Here is a tiny trained network, its code and every weight. The questions are about switching its units off for an input and a class, where a switched-off unit gives its printed mean instead of its output.

import numpy as np


def w(rows, s, z=0):
    codes = np.array(rows[::2]) - 128.0
    scale = np.full(codes.shape[1], s)
    scale[-1] = z or s
    return codes * scale


def f(y):
    return np.maximum(y, 0)


def log_softmax(a):
    a = a - a.max(-1, keepdims=True)
    return a - np.log(np.exp(a).sum(-1, keepdims=True))


def net(x, mask):
    res = np.array(x, float).reshape(1, 8) / 4 @ E
    y = f(res @ A[0][:, :-1].T + A[0][:, -1])
    res = res + np.where(mask, y, B[0][:, -1]) @ B[0][:, :-1]
    return log_softmax(res[-1] @ U[:, :-1].T + U[:, -1])


A, B = {}, {}
E = w([
[136,128,125,125,135,133,139,116,133,139,116],'x0',
[170,133,152,151,89,215,197,186,255,115,154],'x1',
[129,125,137,131,122,119,134,121,131,122,133],'x2',
[154,233,127,155,136,168,86,116,71,238,186],'x3',
[119,129,122,124,116,131,123,121,138,133,122],'x4',
[134,159,90,51,73,107,226,189,66,159,134],'x5',
[122,133,133,123,130,131,124,140,127,116,135],'x6',
[117,132,117,126,124,131,120,131,130,129,134],'x7',
],0.009)
A[0] = w([
[201,151,145,181,75,255,202,182,228,126,167,5],'n0',
[128,148,111,84,100,130,189,165,98,158,142,14],'n1',
[144,159,131,67,109,131,170,152,114,140,145,16],'n2',
[124,112,191,239,189,172,37,70,183,112,127,80],'n3',
[171,220,128,161,129,196,108,129,115,193,198,69],'n4',
[125,180,132,148,141,128,100,121,77,200,179,119],'n5',
],0.0068,0.0029)
B[0] = w([
[109,170,91,225,196,108,13,50,2,109,75,241],'n0',
[207,191,52,75,131,99,122,212,157,187,140,165],'n1',
[161,145,78,57,119,83,154,189,129,194,146,154],'n2',
[212,192,54,8,63,97,114,214,170,240,151,254],'n3',
[90,44,176,134,181,58,220,167,238,41,57,202],'n4',
[89,73,219,156,177,89,185,113,163,94,84,196],'n5',
],0.0064,0.0093)
U = w([
[199,173,65,49,101,121,114,187,162,198,150,59],'0',
[85,146,108,197,161,115,56,61,2,131,90,114],'1',
[72,30,171,144,150,112,202,153,246,68,69,67],'2',
[111,122,147,135,116,167,136,123,131,135,162,255],'3',
],0.0082,0.009)

Each question gives the input, the list of numbers given to net, and the class t.
The units are the neurons (one row each of A and B). Each row of codes is followed by its name. A weight is (code - 128) times the scale printed after its matrix; where a second scale follows, it is the last column's (A, B and U).
mask holds one flag per neuron, in row order. A switched-off neuron (its flag False) gives its mean, the last column of its row in B, instead of its output. The means were averaged over made-up inputs and are rounded, as every weight is.
A unit's drop is (log p(t) with every unit on - log p(t) with that unit switched off) / (log p(t) with every unit on - log p(t) with every unit switched off).
The circuit of an input: a set's keep is (log p(t) with only the set's units on - log p(t) with every unit switched off) / (log p(t) with every unit on - log p(t) with every unit switched off). Starting from all 6 units, units are removed one at a time, each time the one whose removal leaves the highest keep (on an exact tie, the one counted first), for as long as the keep stays at least 0.8.
circuit, biggest first: the units of the circuit, biggest drop first
most important unit: the unit with the biggest drop
top k neurons: the k neurons with the biggest drops, biggest first
drop of u: that unit's drop, to one decimal
input [-5,2,-3,7,0,3,4,-8], class 2: circuit, biggest first => n4
input [-3,8,0,5,4,3,1,7], class 1: top 2 neurons => n0; n3
input [0,-3,6,6,3,3,2,8], class 2: circuit, biggest first => n4; n5
input [8,2,-1,4,-2,2,-3,7], class 2: circuit, biggest first => n4; n3
input [-6,3,5,-5,3,7,-1,-7], class 0: top 2 neurons => n1; n4
input [-1,0,-4,0,8,-5,2,5], class 0: top 2 neurons => n3; n0
input [-1,5,-2,-3,-1,2,7,5], class 1: top 3 neurons => n0; n3; n4
input [6,-2,-7,3,7,3,-5,-3], class 3: top 3 neurons => n3; n0; n5
input [4,-4,-7,5,4,5,-8,5], class 3: top 4 neurons => n3; n5; n0; n4
input [3,5,6,-4,4,0,7,3], class 3: top 2 neurons => n4; n5
input [-6,8,4,-5,5,-3,6,-1], class 1: drop of n3 => 0.0
input [-7,3,3,-2,3,-8,3,-4], class 0: drop of n3 => 0.7
input [8,5,-6,-4,5,-8,-4,-3], class 0: drop of n3 => 0.8
input [-5,3,5,-3,-8,-3,8,3], class 3: most important unit => n4
